Below is a small trained network, with its code and all its weights. Each question gives an input and a target symbol and asks what happens when units are switched off, that is, made to give their printed mean instead of their output.

import numpy as np


def w(rows, s, z=0):
    codes = np.array(rows[::2]) - 128.0
    scale = np.full(codes.shape[1], s)
    scale[-1] = z or s
    return codes * scale


def f(y):
    return np.maximum(y, 0)


def softmax(a):
    e = np.exp(a - a.max(-1, keepdims=True))
    return e / e.sum(-1, keepdims=True)


def log_softmax(a):
    a = a - a.max(-1, keepdims=True)
    return a - np.log(np.exp(a).sum(-1, keepdims=True))


def net(x, mask):
    ids = ['αβδλτω'.index(c) for c in x.split()]
    T = len(ids)
    res = E[ids] + P[:T]
    u = 0
    for l in range(3):
        q, k, v = (res @ M[l].T for M in (Q, K, V))
        z = softmax(np.where(np.tri(T) > 0, q @ k.T / 2**0.5, -1e9)) @ v
        res = res + np.where(mask[u], z, O[l][:, -1]) @ O[l][:, :-1]
        u += 1
        y = f(res @ A[l][:, :-1].T + A[l][:, -1])
        res = res + np.where(mask[u : u + 8], y, B[l][:, -1]) @ B[l][:, :-1]
        u += 8
    return log_softmax(res[-1] @ U[:, :-1].T + U[:, -1])


Q, K, V, O, A, B = {}, {}, {}, {}, {}, {}
E = w([
[226,170,251,120,83,155],'α',
[184,134,79,122,179,101],'β',
[119,90,195,186,249,118],'δ',
[148,253,119,125,182,86],'λ',
[234,59,200,185,112,102],'τ',
[69,111,167,90,29,98],'ω',
],0.0071)
P = w([
[157,183,41,253,83,186],'0',
[146,154,71,232,97,172],'1',
[143,151,91,173,130,189],'2',
[142,147,102,157,135,162],'3',
[140,140,109,140,137,140],'4',
[139,130,120,125,141,121],'5',
[129,120,129,113,140,105],'6',
[127,111,144,99,145,96],'7',
[119,98,152,89,151,85],'8',
[113,88,164,77,158,76],'9',
[110,76,176,63,163,66],'10',
[100,64,187,54,172,57],'11',
[91,53,200,42,176,47],'12',
[72,55,170,56,162,10],'13',
],0.0044)
Q[0] = w([
[3,229,89,126,255,203],'0.h1',
[187,176,97,20,81,143],'0.h1',
],0.0095)
K[0] = w([
[248,141,177,128,217,87],'0.h1',
[136,126,141,184,69,182],'0.h1',
],0.014)
V[0] = w([
[177,172,113,157,183,123],'0.h1',
[254,140,145,196,203,169],'0.h1',
],0.0088)
O[0] = w([
[119,139,78,145,170,229,174],'0.h1',
[47,125,39,134,210,253,254],'0.h1',
],0.0044,0.0025)
A[0] = w([
[50,201,198,117,43,134,182],'0.n1',
[110,185,60,97,194,26,123],'0.n2',
[140,254,102,34,134,214,116],'0.n3',
[36,159,77,6,81,237,127],'0.n4',
[114,108,173,121,22,235,249],'0.n5',
[188,34,105,163,93,110,86],'0.n6',
[228,39,43,100,195,119,175],'0.n7',
[182,183,151,210,71,73,202],'0.n8',
],0.0067,0.0023)
B[0] = w([
[189,131,77,95,108,58,216],'0.n1',
[78,160,148,50,189,177,181],'0.n2',
[157,196,106,110,207,191,177],'0.n3',
[105,2,57,42,128,126,158],'0.n4',
[195,27,47,97,144,146,219],'0.n5',
[146,55,159,141,162,161,163],'0.n6',
[109,185,65,190,147,22,253],'0.n7',
[132,179,94,108,223,149,218],'0.n8',
],0.0096,0.0027)
Q[1] = w([
[142,88,147,102,251,88],'1.h1',
[141,172,165,155,82,173],'1.h1',
],0.024)
K[1] = w([
[146,110,163,25,127,6],'1.h1',
[118,109,12,182,134,158],'1.h1',
],0.015)
V[1] = w([
[201,129,191,67,166,254],'1.h1',
[56,163,43,101,238,131],'1.h1',
],0.0098)
O[1] = w([
[122,207,208,200,16,71,53],'1.h1',
[111,62,110,151,14,253,250],'1.h1',
],0.0058,0.0024)
A[1] = w([
[25,34,163,61,61,247,88],'1.n1',
[23,104,105,204,34,117,72],'1.n2',
[98,121,81,165,169,177,215],'1.n3',
[72,217,70,180,231,109,173],'1.n4',
[218,103,57,94,86,56,185],'1.n5',
[71,207,74,123,177,80,188],'1.n6',
[30,146,84,240,163,44,203],'1.n7',
[148,2,219,160,89,224,5],'1.n8',
],0.0062,0.0025)
B[1] = w([
[163,172,72,122,229,84,199],'1.n1',
[77,199,148,156,56,116,161],'1.n2',
[192,145,146,76,135,128,240],'1.n3',
[184,115,199,130,75,150,253],'1.n4',
[178,89,160,82,103,212,231],'1.n5',
[117,137,104,68,157,82,213],'1.n6',
[186,115,162,78,121,181,214],'1.n7',
[74,2,77,144,141,164,176],'1.n8',
],0.012,0.0057)
Q[2] = w([
[35,82,23,119,82,88],'2.h1',
[229,97,118,8,122,194],'2.h1',
],0.015)
K[2] = w([
[125,253,49,141,175,77],'2.h1',
[81,115,167,94,166,8],'2.h1',
],0.015)
V[2] = w([
[201,50,70,165,50,48],'2.h1',
[144,57,159,248,178,114],'2.h1',
],0.017)
O[2] = w([
[186,112,123,164,143,8,164],'2.h1',
[227,104,149,118,64,147,1],'2.h1',
],0.014,0.0058)
A[2] = w([
[168,222,232,107,150,135,145],'2.n1',
[187,119,160,59,88,125,53],'2.n2',
[57,142,224,128,60,34,85],'2.n3',
[62,150,131,113,34,199,3],'2.n4',
[125,169,185,202,204,111,195],'2.n5',
[130,177,95,70,33,205,126],'2.n6',
[167,189,193,138,104,61,62],'2.n7',
[107,175,155,224,2,130,191],'2.n8',
],0.0087,0.0041)
B[2] = w([
[146,53,110,198,59,180,248],'2.n1',
[183,237,140,141,186,134,236],'2.n2',
[160,173,57,225,17,152,145],'2.n3',
[179,185,244,225,168,84,192],'2.n4',
[101,132,192,45,95,120,210],'2.n5',
[60,53,207,85,81,119,254],'2.n6',
[30,125,61,139,154,150,198],'2.n7',
[50,176,23,170,33,13,139],'2.n8',
],0.011,0.0086)
U = w([
[98,155,97,205,43,106,171],'α',
[81,103,26,182,239,224,149],'β',
[183,2,183,84,98,197,188],'δ',
[112,163,167,192,196,139,2],'λ',
[241,209,156,174,227,145,59],'τ',
[129,120,181,37,213,8,147],'ω',
],0.003)

Each question gives the input, a string of symbols that net reads in full, and the target symbol t.
The units are the heads (2 rows each of Q, K, V and O) and the neurons (one row each of A and B). Each row of codes is followed by its name. A weight is (code - 128) times the scale printed after its matrix; where a second scale follows, it is the last column's (O, A, B and U).
mask holds one flag per unit, layer by layer, with each layer's heads first. A switched-off unit (its flag False) gives its mean, the last column of its rows in O or B, instead of its output. The means were averaged over made-up inputs and are rounded, as every weight is.
A unit's drop is (log p(t) with every unit on - log p(t) with that unit switched off) / (log p(t) with every unit on - log p(t) with every unit switched off).
The circuit of an input: a set's keep is (log p(t) with only the set's units on - log p(t) with every unit switched off) / (log p(t) with every unit on - log p(t) with every unit switched off). Starting from the 12 units with the biggest drops (on a tie, the unit counted first), units are removed one at a time, each time the one whose removal leaves the highest keep (on an exact tie, the one counted first), for as long as the keep stays at least 0.8.
circuit, biggest first: the units of the circuit, biggest drop first
most important unit: the unit with the biggest drop
k most important neurons: the k neurons with the biggest drops, biggest first
top k neurons in layer l: the k neurons of layer l with the biggest drops, biggest first
input β λ α, target λ: 2 most important neurons => (2.n4; 1.n8)
input δ δ δ, target δ: circuit, biggest first => (2.h1; 2.n6)
input τ ω α ω τ δ τ α δ δ τ α, target τ: circuit, biggest first => (2.n2; 0.n6; 2.h1)
input β β λ δ β β ω β ω, target β: circuit, biggest first => (1.n6; 0.n2; 0.n5; 2.h1)
input δ α ω β δ δ β, target δ: most important unit => 2.h1
input λ ω ω δ, target ω: circuit, biggest first => (0.h1; 2.h1; 2.n5)
input δ δ δ δ δ ω δ, target δ: top 2 neurons in layer 0 => (0.n1; 0.n5)
input δ β β β β τ ω β, target ω: 3 most important neurons => (0.n7; 1.n4; 0.n4)
input δ β β β λ λ, target λ: top 4 neurons in layer 0 => (0.n4; 0.n2; 0.n5; 0.n3)
input λ λ δ λ λ δ ω τ, target τ: 3 most important neurons => (1.n1; 2.n2; 0.n6)
input ω λ ω δ ω δ ω δ α α α τ, target α: circuit, biggest first => (1.h1; 0.n7; 2.n3; 1.n1)
input δ δ α β δ β δ δ α τ δ τ α, target τ: 2 most important neurons => (0.n3; 2.n2)
input δ δ α α, target α: top 4 neurons in layer 1 => (1.n6; 1.n7; 1.n5; 1.n3)
input δ δ ω δ λ τ ω δ, target ω: circuit, biggest first => (0.n4; 2.h1; 2.n5)
input ω δ δ τ, target τ: circuit, biggest first => (0.h1; 2.h1; 2.n2; 0.n6)
input β λ λ, target λ: most important unit => 2.n4
input δ λ λ δ δ β δ λ ω α ω, target α: circuit, biggest first => (2.n3; 2.h1; 1.n1; 0.h1)
input β α τ δ ω δ ω τ, target ω: 2 most important neurons => (0.n8; 0.n1)
input α δ α λ, target α: 3 most important neurons => (0.n3; 0.n1; 1.n2)
input δ β β ω δ δ τ β ω ω δ ω α, target ω: circuit, biggest first => (0.h1; 2.h1)
input λ δ β α τ δ, target τ: 4 most important neurons => (0.n3; 1.n1; 2.n2; 0.n6)
input α δ τ λ β, target λ: top 2 neurons in layer 1 => (1.n8; 1.n6)
input ω δ δ λ, target δ: 2 most important neurons => (0.n5; 0.n3)
input δ δ β, target δ: most important unit => 0.n3
input β α ω β δ λ δ λ β δ α ω, target α: 4 most important neurons => (2.n3; 0.n7; 1.n7; 1.n1)
input β α λ, target α: 4 most important neurons => (0.n1; 0.n3; 1.n2; 1.n6)
input α τ β α, target β: 2 most important neurons => (1.n8; 0.n7)
input τ δ δ ω β δ α β ω, target β: top 4 neurons in layer 0 => (0.n5; 0.n2; 0.n1; 0.n7)
